Below is a small trained network, with its code and all its weights. Each question gives an input and a class and asks what happens when units are switched off, that is, made to give their printed mean instead of their output.

import numpy as np


def w(rows, s, z=0):
    codes = np.array(rows[::2]) - 128.0
    scale = np.full(codes.shape[1], s)
    scale[-1] = z or s
    return codes * scale


def norm(h):
    return h / np.sqrt((h * h).mean(-1, keepdims=True) + 1e-5)


def f(y):
    return y / 2 * (1 + np.tanh(0.7978845608 * (y + 0.044715 * y**3)))


def log_softmax(a):
    a = a - a.max(-1, keepdims=True)
    return a - np.log(np.exp(a).sum(-1, keepdims=True))


def net(x, mask):
    res = np.array(x, float).reshape(1, 3) / 4 @ E
    u = 0
    for l in range(4):
        y = f(norm(res) @ A[l][:, :-1].T + A[l][:, -1])
        res = res + np.where(mask[u : u + 3], y, B[l][:, -1]) @ B[l][:, :-1]
        u += 3
    return log_softmax(norm(res)[-1] @ U[:, :-1].T + U[:, -1])


A, B = {}, {}
E = w([
[129,180,91,100,132,179,175,195,206,177,148],'x0',
[104,130,43,221,130,132,74,118,124,162,107],'x1',
[118,34,145,67,103,95,139,250,139,81,129],'x2',
],0.002)
A[0] = w([
[111,5,162,59,70,140,118,209,177,96,138,89],'0.n0',
[145,179,155,108,160,175,219,168,234,179,220,2],'0.n1',
[124,62,185,105,84,65,143,185,131,74,147,107],'0.n2',
],0.0025,0.00088)
B[0] = w([
[132,135,67,132,177,125,123,67,64,191,140,254],'0.n0',
[99,165,151,98,178,111,209,131,145,104,4,249],'0.n1',
[201,81,119,72,172,102,91,105,51,114,99,206],'0.n2',
],0.0036,0.0018)
A[1] = w([
[141,194,63,240,149,178,114,79,147,199,110,78],'1.n0',
[148,185,89,34,149,165,253,147,194,162,68,3],'1.n1',
[128,131,23,206,153,101,62,123,151,168,116,187],'1.n2',
],0.0024,0.00058)
B[1] = w([
[23,6,74,12,234,97,224,169,57,140,185,215],'1.n0',
[158,229,115,231,112,159,219,199,156,115,129,252],'1.n1',
[196,96,170,66,131,213,130,63,178,227,198,193],'1.n2',
],0.0026,0.0024)
A[2] = w([
[161,125,132,54,112,73,163,230,137,1,80,23],'2.n0',
[158,112,107,155,64,185,112,215,157,163,125,1],'2.n1',
[82,87,57,180,96,196,132,131,174,221,180,143],'2.n2',
],0.0019,0.00063)
B[2] = w([
[66,114,35,172,220,121,46,100,117,226,124,174],'2.n0',
[129,178,105,76,167,149,98,85,2,133,158,62],'2.n1',
[102,152,123,40,137,43,143,67,72,120,140,253],'2.n2',
],0.0037,0.00071)
A[3] = w([
[127,253,101,143,151,182,180,199,156,168,48,2],'3.n0',
[159,103,240,213,21,135,97,86,126,61,86,203],'3.n1',
[75,133,73,111,152,171,129,55,134,187,227,186],'3.n2',
],0.003,0.00072)
B[3] = w([
[188,197,141,162,118,171,200,90,149,46,252,255],'3.n0',
[59,155,195,136,53,84,137,219,226,165,178,169],'3.n1',
[233,71,143,94,161,65,28,203,52,106,49,205],'3.n2',
],0.0039,0.0032)
U = w([
[47,132,203,160,27,96,101,128,219,144,149,126],'0',
[65,170,56,162,76,255,56,82,192,100,18,2],'1',
[160,238,103,146,146,218,233,134,166,95,169,136],'2',
[159,55,97,84,179,97,84,109,24,170,76,153],'3',
],0.0082,0.0086)

Each question gives the input, the list of numbers given to net, and the class t.
The units are the neurons (one row each of A and B). Each row of codes is followed by its name. A weight is (code - 128) times the scale printed after its matrix; where a second scale follows, it is the last column's (A, B and U).
mask holds one flag per neuron, layer by layer. A switched-off neuron (its flag False) gives its mean, the last column of its row in B, instead of its output. The means were averaged over made-up inputs and are rounded, as every weight is.
A unit's drop is (log p(t) with every unit on - log p(t) with that unit switched off) / (log p(t) with every unit on - log p(t) with every unit switched off).
The circuit of an input: a set's keep is (log p(t) with only the set's units on - log p(t) with every unit switched off) / (log p(t) with every unit on - log p(t) with every unit switched off). Starting from all 12 units, units are removed one at a time, each time the one whose removal leaves the highest keep (on an exact tie, the one counted first), for as long as the keep stays at least 0.8.
units of the circuit, in order: the units of the circuit, biggest drop first
k most important neurons: the k neurons with the biggest drops, biggest first
top k neurons in layer l: the k neurons of layer l with the biggest drops, biggest first
drop of u: that unit's drop, to one decimal
input [-6,0,-3], class 0: units of the circuit, in order -> (0.n0 3.n1)
input [6,5,-6], class 3: units of the circuit, in order -> (1.n0 3.n2)
input [-1,-6,1], class 3: units of the circuit, in order -> (3.n0)
input [2,2,-2], class 3: 2 most important neurons -> (1.n0 3.n2)
input [-4,3,3], class 0: units of the circuit, in order -> (1.n0 3.n1)
input [6,8,-3], class 3: units of the circuit, in order -> (3.n2 1.n0)
input [-6,-1,-4], class 0: units of the circuit, in order -> (0.n0 3.n1)
input [-6,-1,-6], class 0: units of the circuit, in order -> (0.n0 3.n1 2.n0)
input [-3,2,2], class 0: units of the circuit, in order -> (1.n0 3.n1)
input [-6,7,2], class 0: 4 most important neurons -> (0.n0 2.n0 3.n1 1.n0)
input [-6,-2,-6], class 0: 2 most important neurons -> (0.n0 3.n1)
input [-4,-4,-7], class 0: 3 most important neurons -> (0.n0 3.n1 2.n0)
input [-2,-2,0], class 0: 3 most important neurons -> (1.n0 3.n1 0.n1)
input [-6,-4,0], class 0: top 2 neurons in layer 3 -> (3.n1 3.n2)
input [-6,-4,-2], class 0: most important neuron -> (3.n1)
input [-8,-7,-7], class 0: drop of 3.n1 -> 0.1
